Here is a tiny trained network, its code and every weight. The questions are about switching its units off for an input and a target symbol, where a switched-off unit gives its printed mean instead of its output.

import numpy as np


def w(rows, s, z=0):
    codes = np.array(rows[::2]) - 128.0
    scale = np.full(codes.shape[1], s)
    scale[-1] = z or s
    return codes * scale


def norm(h):
    return h / np.sqrt((h * h).mean(-1, keepdims=True) + 1e-5)


def f(y):
    return y / 2 * (1 + np.tanh(0.7978845608 * (y + 0.044715 * y**3)))


def softmax(a):
    e = np.exp(a - a.max(-1, keepdims=True))
    return e / e.sum(-1, keepdims=True)


def log_softmax(a):
    a = a - a.max(-1, keepdims=True)
    return a - np.log(np.exp(a).sum(-1, keepdims=True))


def net(x, mask):
    ids = ['ζηλπφψ'.index(c) for c in x.split()]
    T = len(ids)
    res = E[ids] + P[:T]
    u = 0
    for l in range(2):
        r = norm(res)
        for j in range(2):
            rows = slice(2 * j, 2 * j + 2)
            q, k, v = (r @ M[l][rows].T for M in (Q, K, V))
            z = softmax(np.where(np.tri(T) > 0, q @ k.T / 2**0.5, -1e9)) @ v
            o = O[l][rows]
            res = res + np.where(mask[u + j], z, o[:, -1]) @ o[:, :-1]
        u += 2
        y = f(norm(res) @ A[l][:, :-1].T + A[l][:, -1])
        res = res + np.where(mask[u : u + 8], y, B[l][:, -1]) @ B[l][:, :-1]
        u += 8
    return log_softmax(norm(res)[-1] @ U[:, :-1].T + U[:, -1])


Q, K, V, O, A, B = {}, {}, {}, {}, {}, {}
E = w([
[131,167,95,214,116,43,114,80,199,103],'ζ',
[89,97,78,74,73,140,167,126,187,2],'η',
[72,240,91,158,145,86,100,83,132,102],'λ',
[204,143,170,153,97,182,149,60,45,118],'π',
[140,243,109,161,147,101,118,129,135,85],'φ',
[93,185,100,222,135,142,133,129,164,121],'ψ',
],0.006)
P = w([
[125,139,175,102,130,111,253,172,41,97],'0',
[135,145,121,150,148,185,176,15,148,78],'1',
[140,136,84,147,123,163,143,66,144,89],'2',
[143,141,92,135,107,157,109,83,132,92],'3',
[152,148,83,136,107,158,88,108,134,109],'4',
[167,130,71,128,90,152,74,109,139,130],'5',
[175,130,91,125,104,137,40,110,150,126],'6',
[168,114,85,146,108,157,29,87,173,145],'7',
],0.0045)
Q[0] = w([
[82,44,149,67,129,134,183,145,196,90],'L0H0',
[89,194,100,239,189,88,140,116,165,138],'L0H0',
[178,205,30,209,71,157,60,61,141,1],'L0H1',
[146,105,145,100,127,141,125,165,129,136],'L0H1',
],0.0056)
K[0] = w([
[120,137,156,178,193,163,154,46,81,202],'L0H0',
[76,192,141,133,141,22,110,160,126,116],'L0H0',
[158,112,112,87,78,167,1,149,144,157],'L0H1',
[137,153,127,138,181,84,151,111,121,126],'L0H1',
],0.0057)
V[0] = w([
[169,57,177,88,223,151,123,120,144,165],'L0H0',
[137,126,163,136,209,182,145,129,169,141],'L0H0',
[208,91,233,50,76,211,125,76,19,250],'L0H1',
[179,221,152,192,186,74,2,74,129,201],'L0H1',
],0.0027)
O[0] = w([
[151,190,71,162,68,85,123,127,69,49,2],'L0H0',
[161,112,117,107,130,111,116,176,89,103,100],'L0H0',
[67,176,114,120,94,186,48,135,168,83,39],'L0H1',
[75,171,98,124,107,98,254,84,155,38,182],'L0H1',
],0.0039,0.0037)
A[0] = w([
[178,65,177,89,127,89,149,207,95,162,6],'L0N0',
[105,95,129,56,103,191,135,135,20,107,73],'L0N1',
[160,89,166,114,145,128,142,171,79,187,45],'L0N2',
[67,149,140,124,157,126,89,95,113,47,198],'L0N3',
[172,71,125,154,155,126,95,45,141,144,45],'L0N4',
[161,79,116,93,133,92,137,64,180,179,182],'L0N5',
[145,130,156,172,254,153,102,82,119,200,154],'L0N6',
[146,34,200,140,108,148,114,121,135,202,52],'L0N7',
],0.0041,0.0025)
B[0] = w([
[86,121,174,67,172,184,173,46,108,112,83],'L0N0',
[96,111,221,139,131,26,198,106,119,166,143],'L0N1',
[57,107,104,117,66,182,116,139,192,168,74],'L0N2',
[127,68,20,119,121,124,160,147,133,249,238],'L0N3',
[122,186,140,70,126,162,89,255,100,102,187],'L0N4',
[130,60,161,172,60,118,110,194,6,48,249],'L0N5',
[98,90,116,98,99,76,108,222,104,215,241],'L0N6',
[79,113,174,127,103,166,57,171,93,132,85],'L0N7',
],0.0036,0.0021)
Q[1] = w([
[131,92,58,150,129,77,150,120,194,98],'L1H0',
[221,110,201,41,46,254,94,44,66,71],'L1H0',
[161,47,155,34,67,233,96,44,115,19],'L1H1',
[194,144,239,121,97,227,96,69,33,114],'L1H1',
],0.0079)
K[1] = w([
[138,102,156,121,163,106,124,178,62,174],'L1H0',
[146,151,84,132,81,170,24,122,185,129],'L1H0',
[168,129,81,130,102,149,2,145,146,134],'L1H1',
[89,175,78,133,68,172,68,81,203,90],'L1H1',
],0.0079)
V[1] = w([
[49,84,97,153,152,38,137,108,187,83],'L1H0',
[173,47,148,175,44,80,108,49,104,114],'L1H0',
[2,62,124,134,124,164,106,117,108,211],'L1H1',
[191,117,156,247,131,137,121,193,152,203],'L1H1',
],0.0059)
O[1] = w([
[27,85,47,84,35,36,187,121,146,217,2],'L1H0',
[146,222,180,185,103,123,239,111,254,148,238],'L1H0',
[249,97,20,105,74,154,115,134,146,171,46],'L1H1',
[158,64,148,177,188,56,141,11,117,180,169],'L1H1',
],0.0057,0.0031)
A[1] = w([
[52,107,46,123,116,37,83,134,95,212,4],'L1N0',
[12,98,182,150,175,109,28,81,40,66,21],'L1N1',
[83,22,84,27,131,88,180,178,153,36,98],'L1N2',
[218,133,133,246,167,118,112,82,62,142,81],'L1N3',
[84,54,227,132,198,108,122,93,94,76,20],'L1N4',
[109,168,241,85,124,181,185,189,212,119,90],'L1N5',
[6,150,198,3,94,188,194,198,207,56,25],'L1N6',
[155,231,93,143,89,120,139,168,155,124,59],'L1N7',
],0.0049,0.0029)
B[1] = w([
[134,101,207,45,171,142,179,145,202,59,165],'L1N0',
[47,90,140,156,139,94,70,145,53,105,160],'L1N1',
[144,106,71,117,66,204,95,170,166,67,147],'L1N2',
[125,133,146,63,201,169,96,169,143,133,255],'L1N3',
[76,168,116,190,109,117,95,70,61,121,155],'L1N4',
[104,65,144,49,173,132,130,135,152,70,241],'L1N5',
[114,2,108,60,114,63,111,140,192,98,167],'L1N6',
[138,106,103,166,115,150,85,144,68,119,170],'L1N7',
],0.0065,0.0038)
U = w([
[229,49,115,80,188,115,60,35,109,238,80],'ζ',
[83,64,116,7,97,137,135,203,197,59,95],'η',
[192,157,48,191,3,200,124,164,101,174,254],'λ',
[106,164,170,158,69,71,199,63,206,219,176],'π',
[26,110,131,167,130,116,36,123,36,103,110],'φ',
[183,206,244,152,190,215,107,157,181,82,50],'ψ',
],0.0039,0.0016)

Each question gives the input, a string of symbols that net reads in full, and the target symbol t.
The units are the heads (2 rows each of Q, K, V and O) and the neurons (one row each of A and B). Each row of codes is followed by its name. A weight is (code - 128) times the scale printed after its matrix; where a second scale follows, it is the last column's (O, A, B and U).
mask holds one flag per unit, layer by layer, with each layer's heads first. A switched-off unit (its flag False) gives its mean, the last column of its rows in O or B, instead of its output. The means were averaged over made-up inputs and are rounded, as every weight is.
A unit's drop is (log p(t) with every unit on - log p(t) with that unit switched off) / (log p(t) with every unit on - log p(t) with every unit switched off).
The circuit of an input: a set's keep is (log p(t) with only the set's units on - log p(t) with every unit switched off) / (log p(t) with every unit on - log p(t) with every unit switched off). Starting from the 12 units with the biggest drops (on a tie, the unit counted first), units are removed one at a time, each time the one whose removal leaves the highest keep (on an exact tie, the one counted first), for as long as the keep stays at least 0.8.
circuit, biggest first: the units of the circuit, biggest drop first
unit that matters most: the unit with the biggest drop
k most important neurons: the k neurons with the biggest drops, biggest first
which heads matter: for each layer, one digit per head in row order, 1 if its drop is at least 0.15 and else 0, layers parted by /
input π ψ η φ η φ π, target ζ: circuit, biggest first -> (L0H1 L1H1 L0N1 L1H0)
input π η φ ζ π, target η: circuit, biggest first -> (L1H1 L0H1 L1N6 L1H0)
input ζ π η η ψ, target π: circuit, biggest first -> (L1H0)
input π π λ η π ζ ζ η, target ψ: circuit, biggest first -> (L1H0 L0H1)
input π ζ η ψ ζ η, target ζ: circuit, biggest first -> (L1H1 L0H1 L0N6)
input φ λ λ π ζ, target φ: which heads matter -> 00 / 10
input λ ψ φ, target η: circuit, biggest first -> (L1H0 L1N0)
input π π η π, target η: circuit, biggest first -> (L1H1 L1N6)
input ψ π η ζ, target ζ: which heads matter -> 01 / 01
input ζ λ π ζ ψ π, target π: which heads matter -> 01 / 10
input π λ π ψ π, target ζ: which heads matter -> 00 / 11
input φ π ζ π φ, target φ: circuit, biggest first -> (L1H0 L1N1)
input φ ζ η ψ π π ψ η, target ζ: circuit, biggest first -> (L1H1 L0N6)
input φ π ζ π, target π: which heads matter -> 00 / 10
input η φ ζ η, target φ: unit that matters most -> L0H1
input η π φ ζ ζ π, target φ: which heads matter -> 01 / 10
input φ η ζ ζ ψ λ η, target π: which heads matter -> 01 / 11
input ψ ζ ζ λ, target ζ: which heads matter -> 01 / 01
input φ η ζ ζ, target φ: circuit, biggest first -> (L1H0 L1H1)
input φ η λ ψ ψ λ η, target λ: unit that matters most -> L0N6
input η ψ ψ φ, target λ: 2 most important neurons -> (L0N1 L0N0)
input ζ π φ π, target φ: which heads matter -> 00 / 10
